Each row has two labels, one from each of two sets.
[-25.0 -11.2  23.7 -18.0  -5.1   6.3   9.6 -12.6   4.8  26.0  51.3 -34.4
  16.5  25.6 -35.3   7.2  -2.9  18.2  48.7 -13.5  12.2  -3.4 -14.8  -6.7] => veb & pazog
[ -1.4  -1.3  -1.3 -43.9   3.2   0.5   5.3 -11.5 -15.3  25.0  47.8 -13.9
  -0.2  -4.8  -1.3  17.2   1.9   2.7  14.9  21.3   1.4  40.4 -31.0  15.0] => veb & sibo
[  8.6  -0.6  -4.2  33.8   5.0 -30.8 -10.0  19.7 -19.7  25.5  23.8  -1.6
  -5.7  13.8 -42.1   5.9 -20.4  -8.6  13.5  26.8   6.9  10.4  19.3 -16.4] => Ropup & pazog
[  2.9 -18.0  15.0 -48.1 -12.7  -7.9  -0.2  -1.1  20.9  -8.8  18.0 -20.9
   1.8  13.9  42.2 -27.4  10.2  22.3  -7.8  13.0   3.4   1.7   5.8   7.0] => veb & donu
[  7.2 -13.9  14.2  23.2  -6.9   4.5  -0.7  28.3  -6.8  -0.5   0.2 -22.5
  -6.4  37.1   3.5   9.3 -15.6 -14.5   9.2  11.1  -3.4 -37.4  33.0  -7.5] => Ropup & donu
[ 40.0  13.8   6.3  48.2  -2.2  -3.1   1.7   0.0  26.0  -4.4 -27.0 -10.0
   0.3  45.8  18.0 -15.3 -13.4 -48.2  -8.9  -5.2 -23.4   7.6   5.0  -2.1] => Ropup & vus
[ -7.2  -6.7   7.5 -35.3  -7.0  14.2  -0.4 -33.7  12.1 -21.7  22.2   6.6
   1.4  -4.6 -13.2  19.3  19.4   4.7  32.2 -27.6  -1.5 -35.3  14.0   1.5] => veb & guf
[ 10.4  27.9  21.9  76.8   1.4   9.8  18.8   9.5  64.6  -8.9 -58.2   5.7
   8.3  40.0   5.9 -26.1 -12.6 -60.8   3.1  23.8 -33.2  50.2  -7.2  22.7] => Ropup & vus
[ -9.1 -18.8  29.0 -18.5  -5.6   5.5   6.1  -3.0  17.6  15.5  56.2 -22.6
   9.5  13.5 -62.6   6.5  27.8  21.1  77.4  -2.9  22.0   8.6  -9.5  -3.7] => veb & pazog
[ -1.6 -28.0  11.3 -39.6 -25.6  15.3  10.2 -25.2  33.6 -24.2  13.5 -17.5
   3.3  24.5  23.3  -5.9  15.6  13.1  28.2 -18.8  -5.8 -24.7   9.9  -7.2] => veb & donu
[  0.4  -2.4  15.2  33.3  -6.4 -11.3 -23.1  26.4 -44.6  28.8  28.8 -24.6
 -13.5  12.7 -51.1  30.5  -6.2  -3.2   3.9  52.1  31.2   6.5  36.8   3.2] => Ropup & sibo
[-16.7  -2.6  21.3 -12.5  -1.2  15.2  17.8 -17.0  39.1   5.4  -3.5   4.7
  20.0  22.2   4.6 -17.1  -6.0  17.8  30.1 -36.7 -22.4  41.7 -44.9   0.4] => veb & vus
[ 27.1   9.8  15.9  44.7  -0.1   6.4   9.8 -30.2  31.1  -6.2 -21.5   5.6
  -2.0  37.6 -25.4  12.3 -10.8 -53.4  49.7 -13.3 -29.2   9.7  17.0  11.9] => Ropup & vus
[  4.9  -7.2   5.6 -24.5   2.8   7.8   8.9 -31.9  54.5  21.8   3.1  -8.7
  11.9  51.1  20.2 -21.4  -4.6 -13.1  50.3 -18.2 -31.8  26.1 -18.7  -5.0] => veb & vus
[ -7.0  10.2 -18.1 -26.2   2.3   3.9  -1.0 -21.0  41.7   5.3   3.6 -11.7
   6.5  29.2   6.6 -16.8   9.8  -2.0  31.2 -22.8 -25.1  44.7 -29.8  20.0] => veb & vus
[ 10.9   6.8  16.4  34.8   5.8 -23.3 -15.7  17.2   1.1  11.1  15.1 -17.1
 -14.6  11.8 -35.5  11.7  -6.4  -9.1  24.0  17.0  -4.8 -18.0  22.8   2.3] => nune & sibo
[-18.5 -14.2  19.7 -42.8  -1.9   1.5  12.2 -29.2  -2.4  19.6  34.6 -20.0
   8.2  11.6 -16.7  25.5   2.2  20.6  45.0   9.4  16.4   5.3 -15.4  -7.3] => veb & sibo
[  2.5  -7.1  11.4  27.6   8.3  -2.7 -17.9   2.6 -12.2  22.1  26.2 -25.7
  -4.8  33.2 -43.5  17.9  -5.7 -11.6  16.8  31.5  15.7   5.6  14.5   8.4] => Ropup & sibo
[-15.4 -28.3   8.5 -30.1   8.4  -1.4  -3.7 -22.1  11.7  29.1  65.1 -14.3
  18.8  14.5 -68.0  20.0  11.2  15.8  64.2 -20.7  21.6 -19.5  10.5 -22.8] => veb & sibo
[ 28.4  13.8 -11.7  14.5  -2.8 -16.1 -17.7  18.7 -25.7  -1.7  12.3   9.1
  -2.0 -25.2 -58.0  31.6   3.4  10.5  42.2  22.3 -10.7  13.5  27.7 -17.5] => nune & sibo
[-39.0  -9.6  50.0  47.4   0.0  10.6  25.4  14.9  52.0  14.0  23.3 -26.4
  15.8  58.7 -18.6 -36.5   0.0  -8.3  49.7 -32.8  -4.2   9.9 -17.3   6.6] => veb & vus
[ 18.2   3.5  12.8  34.9 -23.9  11.6 -28.5   6.6  23.4 -15.8 -23.6  -6.2
   3.3  37.3  12.4   5.7 -23.0 -18.6  17.7   0.6  -2.5 -31.9  28.8  -5.3] => Ropup & donu
[ 19.4  -3.4  10.2  27.5 -10.4  13.7  15.8  -0.9   8.7 -41.9 -33.9  -1.4
  -3.1  21.1  27.5  15.7  -9.5 -42.2  -9.5  -8.8   6.2 -45.2  35.1   4.9] => Ropup & guf
[-21.2   3.4  10.6   1.4   1.4   0.8  10.7  -9.0  16.6  12.4  14.6 -15.1
   8.1  20.8 -15.1 -22.0  14.1   9.4  29.8  11.6   9.9  33.5 -26.0  11.5] => veb & vus
[ 15.4   4.4  -3.5  43.3  12.8 -32.7 -18.1  23.2 -20.3  48.5  46.1 -28.0
  -7.6  37.8 -88.8  28.3 -13.1  -4.2  28.6  39.6   1.6  -5.4  26.2  -8.0] => Ropup & pazog
